Below is a small trained network, with its code and all its weights. Each question gives an input and a target symbol and asks what happens when units are switched off, that is, made to give their printed mean instead of their output.

import numpy as np


def w(rows, s, z=0):
    codes = np.array(rows[::2]) - 128.0
    scale = np.full(codes.shape[1], s)
    scale[-1] = z or s
    return codes * scale


def f(y):
    return y / 2 * (1 + np.tanh(0.7978845608 * (y + 0.044715 * y**3)))


def softmax(a):
    e = np.exp(a - a.max(-1, keepdims=True))
    return e / e.sum(-1, keepdims=True)


def log_softmax(a):
    a = a - a.max(-1, keepdims=True)
    return a - np.log(np.exp(a).sum(-1, keepdims=True))


def net(x, mask):
    ids = ['ΛΠΨβγεζηξστω'.index(c) for c in x.split()]
    T = len(ids)
    res = E[ids] + P[:T]
    q, k, v = (res @ M[0].T for M in (Q, K, V))
    z = softmax(np.where(np.tri(T) > 0, q @ k.T / 2**0.5, -1e9)) @ v
    res = res + np.where(mask[0], z, O[0][:, -1]) @ O[0][:, :-1]
    y = f(res @ A[0][:, :-1].T + A[0][:, -1])
    res = res + np.where(mask[1:13], y, B[0][:, -1]) @ B[0][:, :-1]
    return log_softmax(res[-1] @ U[:, :-1].T + U[:, -1])


Q, K, V, O, A, B = {}, {}, {}, {}, {}, {}
E = w([
[47,96,50,152,158],'Λ',
[162,189,101,93,171],'Π',
[131,207,61,131,92],'Ψ',
[131,120,42,173,240],'β',
[151,12,98,167,251],'γ',
[60,153,197,152,65],'ε',
[133,147,216,56,224],'ζ',
[86,179,130,92,144],'η',
[200,79,135,82,177],'ξ',
[137,138,194,56,62],'σ',
[187,201,132,167,196],'τ',
[72,153,156,182,221],'ω',
],0.017)
P = w([
[142,32,147,113,109],'0',
[104,75,189,107,81],'1',
[92,90,192,106,81],'2',
[76,116,188,108,79],'3',
[61,133,180,101,88],'4',
[50,146,165,95,99],'5',
[53,156,153,97,123],'6',
[25,167,154,100,124],'7',
[23,181,147,85,139],'8',
[10,192,152,75,152],'9',
[14,210,144,58,158],'10',
[2,213,132,60,172],'11',
],0.0043)
Q[0] = w([
[188,4,154,123,56],'head 1',
[158,160,158,108,13],'head 1',
],0.023)
K[0] = w([
[172,4,136,109,86],'head 1',
[162,136,168,209,29],'head 1',
],0.022)
V[0] = w([
[2,57,110,11,90],'head 1',
[182,59,34,42,67],'head 1',
],0.0084)
O[0] = w([
[84,130,71,3,21,122],'head 1',
[47,121,10,57,187,3],'head 1',
],0.0067,0.0037)
A[0] = w([
[144,207,121,189,106,133],'neuron 1',
[166,127,130,96,205,113],'neuron 2',
[217,143,115,158,90,104],'neuron 3',
[62,161,101,91,104,83],'neuron 4',
[157,100,219,127,91,24],'neuron 5',
[132,250,82,86,55,252],'neuron 6',
[201,103,24,85,172,203],'neuron 7',
[153,106,166,59,115,104],'neuron 8',
[88,59,51,142,110,249],'neuron 9',
[122,128,242,190,125,196],'neuron 10',
[164,178,4,152,85,176],'neuron 11',
[70,117,157,185,215,134],'neuron 12',
],0.012,0.0034)
B[0] = w([
[100,89,82,107,68,181],'neuron 1',
[85,110,162,187,131,200],'neuron 2',
[99,117,140,54,85,145],'neuron 3',
[92,97,189,129,88,153],'neuron 4',
[67,131,105,49,143,186],'neuron 5',
[250,127,62,71,160,201],'neuron 6',
[165,54,183,111,63,211],'neuron 7',
[71,157,138,132,204,168],'neuron 8',
[60,238,55,135,154,168],'neuron 9',
[132,177,135,182,79,246],'neuron 10',
[40,55,113,161,103,144],'neuron 11',
[152,88,123,131,234,201],'neuron 12',
],0.015,0.012)
U = w([
[59,120,126,130,137,42],'Λ',
[46,184,180,122,199,3],'Π',
[127,124,70,152,135,221],'Ψ',
[120,111,111,170,224,131],'β',
[204,164,149,160,160,169],'γ',
[142,176,150,80,192,93],'ε',
[124,160,115,157,163,183],'ζ',
[87,148,132,142,152,102],'η',
[110,172,191,119,41,39],'ξ',
[79,48,237,102,112,188],'σ',
[125,136,142,150,152,60],'τ',
[145,188,151,255,126,221],'ω',
],0.0087,0.004)

Each question gives the input, a string of symbols that net reads in full, and the target symbol t.
The units are the heads (2 rows each of Q, K, V and O) and the neurons (one row each of A and B). Each row of codes is followed by its name. A weight is (code - 128) times the scale printed after its matrix; where a second scale follows, it is the last column's (O, A, B and U).
mask holds one flag per unit, heads first, then neurons. A switched-off unit (its flag False) gives its mean, the last column of its rows in O or B, instead of its output. The means were averaged over made-up inputs and are rounded, as every weight is.
A unit's drop is (log p(t) with every unit on - log p(t) with that unit switched off) / (log p(t) with every unit on - log p(t) with every unit switched off).
The circuit of an input: a set's keep is (log p(t) with only the set's units on - log p(t) with every unit switched off) / (log p(t) with every unit on - log p(t) with every unit switched off). Starting from the 12 units with the biggest drops (on a tie, the unit counted first), units are removed one at a time, each time the one whose removal leaves the highest keep (on an exact tie, the one counted first), for as long as the keep stays at least 0.8.
units of the circuit, in order: the units of the circuit, biggest drop first
k most important neurons: the k neurons with the biggest drops, biggest first
drop when u is switched off: that unit's drop, to one decimal
input Ψ τ ξ ξ ε ξ σ ξ Λ Ψ ω η, target ξ: units of the circuit, in order : [head 1; neuron 10; neuron 5]
input ξ ξ ξ η γ γ η Λ ω Λ η, target ξ: units of the circuit, in order : [head 1; neuron 12]
input ε ξ ζ ε ξ Π γ ξ Π, target γ: 3 most important neurons : [neuron 6; neuron 5; neuron 9]
input γ ε Ψ Λ η γ τ Π, target ω: units of the circuit, in order : [head 1; neuron 10]
input τ ε γ ξ ε γ Λ β Λ ε ζ, target Π: most important neuron : [neuron 8]
input ξ Λ Λ ξ ε Λ, target Λ: 2 most important neurons : [neuron 9; neuron 4]
input Ψ ξ η ξ ξ ξ ε ε ε ζ η, target ε: units of the circuit, in order : [neuron 6; head 1]
input ξ ξ β ε, target ξ: 3 most important neurons : [neuron 10; neuron 12; neuron 5]
input ε ζ τ γ ω, target ω: 2 most important neurons : [neuron 10; neuron 12]
input τ ω Ψ τ, target ξ: units of the circuit, in order : [neuron 3; neuron 1; head 1]
input σ ξ σ β Λ, target β: units of the circuit, in order : [head 1; neuron 12]
input ξ Λ Π ε ξ ζ Π τ ζ τ Ψ η, target ω: 2 most important neurons : [neuron 10; neuron 5]
input ε ε ξ ξ ξ τ η, target ω: 2 most important neurons : [neuron 10; neuron 6]
input η β γ Ψ Λ, target β: 2 most important neurons : [neuron 12; neuron 10]
input ξ Λ ω Π, target ξ: 3 most important neurons : [neuron 3; neuron 12; neuron 10]
input ξ ξ ξ ξ η ξ, target σ: 3 most important neurons : [neuron 7; neuron 6; neuron 10]
input τ τ ξ τ β ξ ε τ, target ω: 2 most important neurons : [neuron 10; neuron 12]
input ξ ξ Π β Ψ τ τ ξ ζ, target Π: 2 most important neurons : [neuron 5; neuron 8]
input Ψ τ ξ ξ Λ ω Π, target ξ: most important neuron : [neuron 3]
input σ ζ σ β ξ Π Ψ ξ ζ ω Π Ψ, target Ψ: 3 most important neurons : [neuron 6; neuron 11; neuron 1]
input Π Π Π ω ω τ ξ ε γ ω Λ, target ω: drop when neuron 10 is switched off : 0.3
input ξ ε ω ω Λ τ, target ξ: drop when head 1 is switched off : 0.8
input ζ Π ζ γ Π ξ η, target γ: drop when neuron 5 is switched off : 0.4
input β Π Ψ, target Ψ: drop when neuron 2 is switched off : 0.0
